In the rows, zero is written as 128.
Each row is followed by its class number.
[122 124 153 104 146 107 119  89  86 158 136 125 136 122  92 128 179 124
  97 116 121 156  89 119 197 126 128 106 118 100 145 138  87 218 126 158
 117 140 138 167  84 128 160 101 138 108  89 151 151 133 124]  3
[108 194  78 195 187 175 142 216 134  90 215 138 128 123 156 148 106 119
 119 132 118 110  83 153  97  82 135 101 159 137 112 116 151  91 177 113
 117 138 105  25 134 115 125 115 100 102  76 142 109 127  95]  3
[106 147 107 139 133  98  84 122  91  94 180 152 124 138 160 134 138 146
 134 125 128 135  87 113 180 176 118 135 110 115 120 132 122 163  82 153
  77 121  76 158 122 165 151 146 120  93 104 148 144 150 142]  4
[129 161  98 131 106  83 110 157  80 134 190 103 180  86 193 104  98 147
 180  82 156 172 119 115 148 142 123 144 136 138  75 170 119 117 122 127
  72  84 126 193  58 178  96 121  89 161  60 190 163 122 147]  5
[109 139  83 154 138  76 102 136 101 111 154 140 136 146 149 153 138 144
 126 103 157 119  87 130 155 159 104 131 114 106 129 151 121 165  86 127
  80 113  71 138 137 169 139 132 106  87 114 148 164 163 147]  1
[128 165 104 171 161 164 134 147 131 144 203 132 129 137 134 126 110 105
  90 206  81 135 110 167  83  97 125 107 157 151 107 107 127 139 155  84
 141 163 144  67 125  97  82 115 144  61 130 180  99 105 101]  10
[136 113 151 109 147  91 154 116  58 126 117 137 148 166 106 128 173 140
 137 150 136 132  88 150 191 106 121 106 121 109 162 104 127 182 150 129
 135  84 152 137  84 106 161 114 152  57  89 162 151 113 135]  9
[137  51  96 142 105 141  96 127  99 108 200 109 142 132 159 165 117 180
 125 133 119 112  82 139 165 154 124 121 110 145 112 146 107 186  90 115
  86 148 108 137 133 174 155 136  93  82 122 168 173 175 138]  7
[102 126 150 130 121  59 130  87  58 170 108 106 114 109  79 169 178 130
 124 118 133 149  89 131 185 144 110 138 101  89 176 157 113 207 172 183
 101 121 137 141  98 129 134  69 152  68  53 163 181 132 103]  7
[122 159 121 126 144  75 116 105  58 127 164  95 167  96 147 113 133 135
 182 125 124 145 104 102 141 138 128 139 166 152 114 173 118 147 168 137
  89  78  75 163  82 157 118 111  97 186  95 132 156 127  88]  11
[122 157 102 228 167 141 112 143 151 117 202 143 114 144 144 168 168  94
 121 130 110 116  73 125  82 130 118 145 118 111  69 132 152 183  87 111
 110 213 150 160  99  91 138  10 125 110  95 145 137 145  94]  10
[144 176 106 117 135 120 129 136  71  96 155 115 177  85 182  74 104 120
 135 131 140 152 137 133 126 130 112 144 150 124  83 122 134 131 148 115
  96  35 105 177  98 172 150 156  97 136 140 210 173 111 173]  12
[ 99 117 110 172 160 180 123 165 154 112 104 128 135 116 140 115 132 143
  92  89 123 105 111 134 109 113 167 117 146  86 127 115 126 162  95 142
 181 124 121 129 102 101 147  99 104 124  94 145 136 143 115]  6
[123 159  77 195 141 132 147 168 152 134 208 148 139 113 136 182 112 117
 138 167 111 153 137 134  83 112 147 118 145 119 100 132 141 144 125  89
 114 181 131  88 158  80  96  52 172 149 101 179 169 114  74]  0
[119  91 137 131 151  88 122  93 113 157 162 145 134 137  92 113 212 114
 152 130 149 126 111 139 186 131  80 141  96  94 181 125 145 182 115 190
 148 155 181 150 111  89 172  80 148 130 104 136 123 145 115]  5
[ 85 160 106 169 144 114 126 162 118 123 161 123 131 118 111 133 125 109
  99 126 120 138 106 138 108 122  94 132 126 126 147 124 140 164  97 126
 161 160 124  98  88  98  89  84 106  98  84 152 127 141  98]  8
[112 139 108 106 146 100 138 137  95 139 173 113 159 102 164 110  82 155
 144 127 135 177 118 116 129 155 153 152 165 122  86 122 133 169 132 131
  95  55 107 127  98 128 127 157 128 157 148 171 159 113 140]  12
[116 159 135 135 169  58 129 110  90 115 158 127 168  98 141 117 137  89
 174 142 123 140  88 121 139 149  75 161 153 173  78 144 146 142 153 131
 116  86 122 138  75 118 143  75 135 146 111 126 138 140  92]  8
[144 134 148 118 140  72 121  81  96 154 123 137 128 166 121 164 213 141
 129 147 116 171  56 120 176 122 126  95 122 111 163 131 106 207 127 147
 115 138 181 184  86 117 163  72 179  89  74 129 144 123 112]  1
[118 177 124 193 145 161 148 158 122 124 179 154 151 125 117 128 119 117
 118 154 104 126  90 151 100  79 131 124 144 150  88  97 108 163 121 103
 167 118 154 127  95  88  91  70 109  90  87 150 172  95  88]  2
[142 202 143 115 173  83 163 116  33 126 146  99 144 112 144 116 112 118
 155 133 154 161 102 116 144 147 119 138 138 152  78 183 146 143 194  78
 142  68 101  96  55 184 138 122 106 162 123 141 144 109  97]  8
[111 131  82 134 155  97 105 139  49 103 151 102 147 104 191 109  54 140
 132 101 137 115 137 147 119 175 158 141 148 114 129 140 144 160 153 103
  96 101  88  81  90 166 123 125 124 124 117 187 143 125 132]  0
[145 140 151  95  92  94 152  96  89 172  99 128 136 117  84 163 193 149
 112 135 128 166 123 137 157 113 137 103 111 107 174 115  82 199 148 131
 140  84 151 174 126 131 151 136 168  89  96 160 197 106 135]  1
[ 93 193 100 195 148 122 132 168 142 115 163 111 104 108 140 176 110 110
 106 131 107 165 101 128  72 105 142 136 140 108 127 135 140 170 128 114
 132 185 133  64 110 133  94 101 130  97  95 162 158 113  70]  7
[159 119 131 158 157  95 143  80  89 140  99 150 143 164 103 143 165  95
  98 143 116 125  79 152 126 114 112 113  91  92 122 128 120 244 175 133
 158 144 127 132 119 105 153 105 174  68 139 163 178 121 101]  10
[119 106 150 102  93 104 126 100  79 171 102 118 123 127 101 135 151 149
 125 143 125 147  98 122 185 149 111 105  91 111 166 116  93 193 121 145
 124  91 144 160 110 140 155 120 173 113  85 181 168 122 151]  7
[107  87 173 118 119 121 112  91  97 153 147 135 119 122  91 126 164 155
 104  94 125 134 113 160 190 124 142 128  91 101 154 127  89 167 120 159
 103 199 133 134  78 107 132  98 137  75 149 132  93 137 113]  5
[ 94 167  87 139 160  45 121 153  73  97 150 125 159  92 202 117  95 105
 158 105 150 147  93  94  97 168 106 136 162 160 111 134 189 177 113 146
  96  30 112 168  84 168 148 133 108 159  69 167 177 132 112]  4
[144 105 107 111 120 110 126 105  91 124 148 139 132 134 134 133 149 154
 104 161 147 143 109 135 148 174  91 165 135 126  89 135  86 112 137 154
  78 128  80 107 154 167 166 135 115  84  72 145 171 147 118]  12
[ 94 138 167 137  93  95 149 101 101 167  96 133 118 126  63 180 179 146
 139 116 149 149  92 105 178 121 126 134 132 109 108 164  59 148 111 151
 104  99 101 154  88 117 157 101 163 147  63 117 203 119  98]  9
[128 103 167 106  97 100 146  97 105 158  95 114 135 150  98 152 171 149
 141 121 138 163  82 118 199 117 118  91 109 121 131 130  96 204 146 147
 152  98 106 160  53 167 152 121 122  93  41 118 174 148 102]  8
[135 127 138 143 128 135 121 131  96 102 138 154 129 136 147 131 125 118
 112 183 133  86  98 139 172 170  85 148 106 155 111 137 135 121 125 127
  82 103 104 100 151 172 179 130 138  81 119 159 145 144 154]  8
[156 138 149 115 155 117 184 112  31 102 133 114 155  89 174  77  63 120
 162 146 140 140 112 132 106 158 152  90 143 171 108 136 136  91 220 118
  93  49 106 132  96 152 152 153 130 125 124 188 156 121 125]  9
[112 121  82 197 150 182 128 169 109 104 189 134 127 116 117 106  93 109
 103 136 128 117 144 160  99 111 130 148 120 100 110 122 129 122 125 115
 171 171 151  56 132  91 115  86  89 100  89 181 154 115 105]  2
[132 120 174 105 125 133 129  75  78 163 134 134 138 124  85 137 179 159
  75 151 122 144 110 149 191 122 131 133 117  93 153 135  90 235 146 159
 112 136 115 136 140 129 159 134 168  90 154 158 174 124 145]  12
[144 104  82 177  95 129  94 124 145  91 174 151 150 172 161 157 126 138
 122 114 115  76  58 148 132 151 163 119 114 145  97 153  94 176  77 104
 105 137  47 137 118 170 146 161  79  82 120 112 166 165 117]  10
[ 90 150  81 110 135  93 120 127  48 102 149  99 157  93 162  85  92 138
 166  95 172 114 125 108 133 131 162 125 166 113 114 152 139 109 160  97
 137  39  80 104  83 159 117 135  81 156  91 119 143 118 121]  2
[111 162  94 176 142 151 132 169 120 108 156 123 115  91 147 110 107 141
 108 109 129 154 156 148 100 136 132 142 118  65 123 117 139 128 155  73
 123 190 100  73 153 115 111 118 145 131 122 163 114 113 124]  1
[101 158  96 178 172 149 152 196 142 117 222 163 134 129 136 137 127 144
 108 100 146 130  97 152  98  98 136 119 111  97 111  99 146 159  99 114
 122 179 149  95 106  56 118  98 103 117 147 155 118 130 100]  5
[103 136 122 193 158 111 162 149 116 141 185 104 129 129 137 143 113 145
 133 152 105 156 119 164 112 135  99 147 147 119 153 127 130 174 133 148
 139 169 140  89 109 118  96  78 120 119  58 129 155 131  90]  4
[105 149  81 179 143 132 112 146 161 119 178 149 125 105 133 143 146 132
 122  83 140 126 139 154  99 103 155 143 131  96 119 106 104 157 100 101
 147 186 109 114 101  97 113  80 108 114 139 138 117 141  71]  5
[124 181  89 155 166  83 123 124  57 112 199 137 164  97 159  81 105 116
 174 103 168 136 116 116 141 153 129 165 135 125 104 171 171 194 144 117
 138  74  97 141 104 149 102 111 101 126 128 154 172 122 118]  2
[ 97 181 100 197 160 133 127 155 128 126 159 143 111  97 133 138 136 109
 120  96 159 145 105 130  55 109 159 119 103  98 139 142 144 148 120 115
 124 167 154 102 162  97 108  68 128 118 122 161 150 123 102]  1
[144 109  89 133 122 137 107 138 101 118 163 169 146 135 145 136 119 157
  83  98 158  88  98 160 162 144 121 105 103 139  99 132  98 161 102  81
  98 119  69 126 128 143 143 157  97  42 144 158 118 170 149]  5
[117 107 117 151 109 123 109 135 118  83 137 153 154 137 139 125 119 118
 122 139 125  98  97 161 177 153 111 142 103 114 100 144 119 105  92 105
 116 118  64 135 124 160 153 140 115  76 120 151 145 119 144]  0
[100  76 151  53  86  84 100  81 134 145 111 142 150 141  69 137 168 119
 160 118 117 144 146 150 181 113 149 121 117  95 181  99  80 193  91 171
 176 142 100 167  86 128 138 122 170 119 119 156 177 126 123]  0
[137 127 157 155  92 113 107 145 101 126 150 136 169 108 149 127 134 150
 124 149 112 140  70 133 196 153  49 158 113 150  86 146 106 163 100 131
  25 119  90 174 124 176 142 102 139  85  95 194 188 138 149]  7
[112 168 111 109 148  66 112 145  82 109 162 141 186 111 184 112 149 116
 164  91 146 115  95 134 142 141 117 141 151 133 117 123 136 158 105 130
 125  70  93 173  52 150 146 102 104 149  89 156 128 134 140]  5
[ 96 165  93 114 139  77 141 157  96 123 202 124 175 104 169 127 127 131
 171 116 149 113  70 126 118 144  94 161 163 142 115 158 167 163 134 127
 120  40 111 157  61 129 135 107  97 159  87 151 148 115 122]  10
[168  91 108 129 118 124 114 150  72 117 122 141 157 151 172 109 129 160
 111 124 131 111  92 140 157 128 133  86 125 152 144 105 106 129 144 157
  56  70  89 132 154 160 135 146 105  51  92 155 152 156 157]  3
[144 142 107 156 129 108  60 113  79 106 177 143 151 170 148  97 180 140
 141 145 134  97  72 148 167 144 113 147 129 142 158 123 117 155  84 154
  60 135  80 129 128 172 148  91 108  81 102 147 149 161 137]  12
[134  85  77 165 127  67 105 112  69 124 178 142 151 164 169 128 109 160
 159 149 141 106  51 181 160 144 118 138 131 145  81 134  76 177  90 105
 117 102 127 166 106 155 122 102 127  95  94 148 202 145 131]  5
[120 127 110 115 131  93 134 138  94 152 170 108 141  81 186 132  85 135
 163 124 156 162 100 100 117 166 123 126 156 157 109 175 168 140 164 150
  71  68 138 168  94 139 133  99 153 159  88 184 155 137 139]  7
[137 143 112 196 160 155 160 174 118 158 208 115 132 129 148 124 118 136
 101 137 131 154  65 145  76 135 114  99 132 131 100 136 158 167 156 126
 105 164 138 102 115  96 126  98 124 106  65 158 155 141 109]  10
[114 136 121 165 168 153 131 162 122 105 129 119 122 127 121 134 100 102
  62 126 123 126 146 154  67 119 150 124 130  88 128 116 161 132 137 130
 131 199 124  83 128 100 107 127 136  79 139 170 155 118 126]  0
[ 92 115 166  98 152 100 134 111 153 124  89 144 120 151  73 159 172  95
 105 138 129 141 102 143 183  87 142 110 114  99 151 137 154 178 129 121
 181 143 177 108 105 130 151 117 133  94 106 117 121  96  83]  0
[146  86 143 136 116 121 110  77  68 133  96 139 124 159  85 121 191 153
 141 123 115 111  97 154 189 140 120 101  95 104 175 120  71 181 141 135
 144 130 122 146 112 110 175  92 166  93  82 139 153 154 130]  1
[124 119 168 152 117  42 130  84  76 162  81 107 167 164 103 148 175 118
 153 150 106 152  73 137 191 129 150 119 140 117 144 107  74 207 114 146
 113  96 113 157  54 145 145 101 178  72  38 136 202 111 115]  9
[117 189 116  90 152  80 118 114  57 135 127 125 160  94 169 107 117 130
 145 112 150 122 107 101 101 139 105 134 169 173 134 149 125 193 156 118
 106  43  95 141  82 159 144 131 134 146 104 144 138 123 124]  11
[127 119 143 128 136 121 154 112  86 186 167 131 131 110 136 148 147 147
 103 150 114 192  93 116 151 111 142  79 136 113  97 164 110 186 125 141
 119 156 128 147 114 122 125  81 175 130 105 159 140 127 122]  6
[132 165 183  92 126 103 112  91  94 164 138 125 146 135 103 111 202 121
 139 122 133 175  90 120 189 109 128 123 113 101 160 136 109 252 108 129
 142 139 145 129  63 131 157  99 153 120 112 132 151 131 135]  8
[135 160 111 116 146  84 112 132  71 129 124 105 157  94 195 105  90 124
 130  97 126 138  99 143 109 164 137 153 169 148 122 155 123 142 116 145
 124  73  79 145  70 196 129 109 104 112 110 170 145 130 143]  6
[129  88 161 107 156 107 141  53  95 167  73 120 153 143  90 104 152 131
  88 151  95 151  90 137 188 119  99  82 121  91 144 105  73 235 160 139
 170 100 120 213  66  77 138 115 147  84 121 140 115 128 129]  11
[141 153 116 175 140 165 140 146  90 118 106  93 124 114 146 125  79 134
  83 136  73 133  98 153  93 110 175  93 137  88 178 116 123 157 158 139
 148 140 156  81 103 103 122 126 154  76 124 188 150 106 139]  6
[147 118  97 174 160  89 121 126  87 116 143 127 133 177 166 133 123 128
  81 167 130 120  64 139 132 177  94  96 124 157 123 132 145 156  99 121
 105 124 115 148 139 168 147 143 111  79  68 122 152 155 139]  4
[149 126  93 123 118 118 115 136 101 110 165 117 144 140 164 139 100 155
 169 154 137 114 100 130 150 171 105 150 144 161 143 181 111 117 107 113
 111  84  68 113 128 185 161 139 106 122 107 142 146 147 149]  11
[ 97 178 101 167 179 140 154 185 168 121 212 142 159 121 140 140 127 108
 133 144 133 116 113 160  88  76 129 157 157 111 138 123 143 154 139 134
 145 165 136  55 137 103 104  97 126 122 112 129 140 105 111]  3
[116 159 100 196 182 177 143 175 104  89 152 119 138 128 151 100  87 128
 118 134 123  93  96 155  94 107 148 119 149 134 128 135 121 109 166  99
 142 131 134  46 108 119 112  99 103  78  80 147 121 119 103]  3
[151 129 160 107 124 107 128  81 117 155  88 134 136 138 123 136 168 130
 122 132  94 149  69 107 159 103 127  98 134 122 136 117  95 244 106 148
 125 117 189 163  82 131 177 101 164 130 105 132 168 127 115]  6
[128 128 109  70 146  62 138 125  85 108 126 136 171 107 172 110 105 118
 165 124 143 149  95 133 102 143 148 110 165 161 107 118 127 132 151 115
 123  30 113 167  98 147 141 142 113 136 111 165 169 128 124]  1
[122 139  92 224 139 146 120 140 104  93 171 123 146 133 130 121 127 105
 131 131 118 102 123 157 101  95 171 127 127  98 133 120 117 184  95  80
 137 171 126 107  96 109 124  87 107 119 116 177 175 120  95]  9
[148 156  61 195 149 159 135 159 100  92 182 156 147 114 147 149 144 133
  71 127 122  97  94 177  71 126 108 141 140  99 156  98 121 204 116 108
 139 138  65  75 148  86 169  85 106  75 130 183 172 156 107]  12
[109 164  91 191 188 145 135 186  95 113 153 131 142 119 175 100 112 133
  83 115 125 138 101 161  77 102 143 105 132 104  92  96 127 167  95  97
 158 153 181 122 105 101 132  54 147  90  76 191 144 118 143]  6
[165 125 135 123 105 123 148  87  77 142 114 117 127 137 109 180 134 148
  80 164  84 128  97 166 142 122 125 139 113  91 146 136  77 208 188 134
 128 122 152 121 120 116 140 141 167  41 139 178 187  97 136]  10
[113 174  79 169 197 145 108 175 114  73 145 145 115 148 153 137 123 131
 118 110 160 125 130 154  84 109 169 149 124  89  87 105 135 103 140  75
 147 153 120  80 111 136 141  96 129  72 141 187 127 103 101]  1
[105 118 172 142 118 105 125  94 103 167 107 118 147 124  76 146 152 122
  82 131  93 150 103 136 199 141 149 111 103  97 158 141 109 210 115 142
 130 133 119 133  90 118 134 141 156 107 119 144 149  98 110]  0
[158 135  82 149 132 113  91 104  96  88 145 147 139 159 147 119 100 129
  91  97 154  74  64 139 151 157 102 112 108 134 134 132 111 158 121 146
  65 121  79 127 114 171 169 151  66  59 130 127 164 176 135]  2
[134 148  76 184 112 126 153 165 120 132 151 138 148 101 145 144 109 145
  67 120 135 156  97 157 111 108 134 125 138 107 130 117 118 173 118  98
 150  91 136 131 119  90 121 115 116  45 101 149 175  98 113]  2
[116 120 143 170 118 107 148 130  81 112 148 128 154 118 152 150 134 150
 159 120 149 127  72 149 164 141  94 134 120 130  80 149  88 115 139 140
  88 106  63 169 103 173 149  88 120  73  41 147 184 146 137]  9
[130  82  97 124 117  99 112 131  96 111 136 116 147 168 160 127  97 164
 149 133 137  89  83 142 167 163 145 120 131 157 134 128  77 101 131 162
  70  99 122 126 111 184 146 131 117  85  33 128 166 147 148]  3
[146 149 103 139 123  92  89 115  77 139 156 136 143 142 137 114 155 150
 139 101 127 107  89 150 189 131 123 130 112 116 120 142 105 208  81  98
 111 119  94 142 135 170 145 117 129 150 141 126 157 146 165]  6
[ 93 216 100 168 181 169 134 178 109  95 178 120 121 120 110 122 101 125
 100 129 151 135 142 142 121  83 146 154 143  88  91 141 133 100 136  65
 173 140 116  32 107 140 111 125  88 106 157 153 131  81  98]  2
[133 177 122 204 152 145 120 179 115 125 212 138 111 137 163 141 103 151
 111 138  88 151 100 174 118 147 104 174 136 128 117 136 129 170  90 103
 103 193 120  86 132 112  97  72 125 139 121 138 129 120 128]  4
[123 160 100 136 149 155 159 206 114 121 187 115 146 107 145 127  94 159
  97 126 116 145 126 161 123 107 140 126 160 106 147 129 118 148 144  95
 118 146 124  48 144 114  99 116 102 129  86 159 142 121 135]  3
[ 98 116 153 130 131 104 136  86  89 160 105 130 128 137 115 121 160 120
 111 146 143 159  66 140 157 111 159 108 105  72 123 131 109 193 144 149
 140 118 157 134 126 121 158 102 170 131  74 135 167  96 142]  12
[152 182 110 108 140 112 134 121  88  98 178 111 146 107 174 102 110 126
 158 141 127 140 102 112 146 137 112 145 185 136 106 140 141 117 156 120
 100  57 119 139  71 162 156 136  78 161 121 123 152 115 122]  2
[157 166 121 119 122  82 119 115  65 126 151 106 163  93 190 103 102 142
 163 120 125 131  76 125 130 175 112 138 154 163 144 150 132 173 163 127
  60  61 112 166  80 154 136 112 136 126 106 166 162 139 143]  7
[152  97  96 149 104 115 123 110  84 135 162 127 139 129 146 160 122 126
 114 155 142 129  90 135 115 133 123 107 105 149  62 167 110 128 157 102
  82 138 100 136 154 178 133 118 128  69  97 176 178 135 116]  10
[147 120 101 156 127 100 105 134 127 138 157 155 134 167 144 160 140 135
 112 139 136 122  71 149 148 156 106 103 120 165 155 132 129 208  73 133
 114 117 132 154 143 147 169 119 150  84  72 141 178 165 148]  4
[125 107 113 124 139 107  98 124 127  99 164 158 143 160 153 134 138 159
 128 115 134  99  77 148 184 145 125 148 126 125 136 130  91 155  97 176
  74 132  76 142 129 158 152 135 125  70 145 116 146 156 149]  3
[144 138 149 101 136 120 105 106 137 122 109 153 148 157 140 171 203 121
  70 152 112 148  88 131 150  84 117 122 138 101 143  89 119 240  87 154
 123 127 140 157 124 152 186 125 149  56 142 159 160 127 153]  12
[148 137 112 144 129 109  83 107  67 116 136 134 137 139 151 155 145 152
  82 119 134  98 105 151 157 163 130 136 107 131 134 147  89 158 123 118
  47 144  92 138 137 187 151 122 124  50 126 171 149 146 151]  1
[131  93  92 141 117  83  99 136  97 120 166 158 139 122 151 114 104 133
 124 126 156 115  83 157 166 193  68 161 117 135 114 149 115 133  81 152
  63 135 101 159 129 139 152 105 138  79 101 189 171 170 157]  5
[125  96 117  97 104  70 136  98  91 140 106 135 146 135  94 178 141 132
  96 129 109 129 123 142 171 149 127 114 113 101 183 131 111 194 133 150
 128 115 117 113 114 105 160 150 174  98 121 150 163 119 119]  0
[ 94 145 108 148 160 123 187 146 132 132 162  97 149  91 118 166  92 141
 133 142 147 152 133 121 113 140 139 163 149  73 124 149 131 136 176 124
 144 135 139  92  95  92 129 115 142 147  87 173 165  92  90]  9
[127  55 106 111 104 133 128 122  87 141 153 129 129 152 131 136  93 190
 153 134 155 149  72 145 174 141 137  90 102 120  80 148  85 120 151 113
 117  99 102 154 132 149 127 157 132 104  91 162 173 138 150]  1
[146  94 158 108 124 133 111 104  88 179 111 127 144 139 113 131 175 162
  86 127  99 136  88 141 179 124 171  85 137 125 160 115  88 231  90 141
 134 116 141 161  91 116 163  97 167  81 107 154 146 141 150]  6
[121  93 136 143 113 123 128 137 108 120 126 121 133 122 157 160  98 151
 120 115 140 118  86 111 153 165 139 120 102 122 116 166 139 131 147 153
  39 127  83 110 135 167 150 132 121 113 114 155 152 151 129]  7
[ 98 142 150 118 136  84 121  85 105 149 124 133 123 146  75 128 165 136
 109 125 149 153 112 102 205  94 130 126 128  98 128 157 127 220 116 134
 128 134 162 147 102 139 120 126 140 128 132  96 166 109 100]  2
[117 111 109 109 135  89 121 128 111 121 140 130 152 166 109 142 118 127
 128 146 169 108  99 134 152 139  88 137 121 153 128 157 121 113 117 149
 110 109  44 106 115 192 172 192 113  86 134 133 158 136 131]  11
[113 123 153 102 132 108 114 109 131 133  94 147 141 142  99 126 156 137
 105 118 113 130 106 139 170 101 126 135 132 112 168 106  72 219  86 155
 129 124 141 154 101 122 124 106 149  60 139 141 158 130 135]  3
[ 88 140 131 111 121 117 124 123  91 163 168 131 141 105  66 156 164 163
 102  97 137 130  98 120 171 102  72 129 126 115 143 105 108 214 124 165
 140  94 135 129 108  87 141 140 139  99 115 120 172 132 131]  2
[106 148  94 189 194 153 124 167 109 105 210 148 122 143 143 123 123 130
 115 150 130 111  92 144  89 109  82 125 147 154 134 137 157 172 116 127
 127 171 114  91 109  96 129  80 115  83 115 152 110 153  94]  11
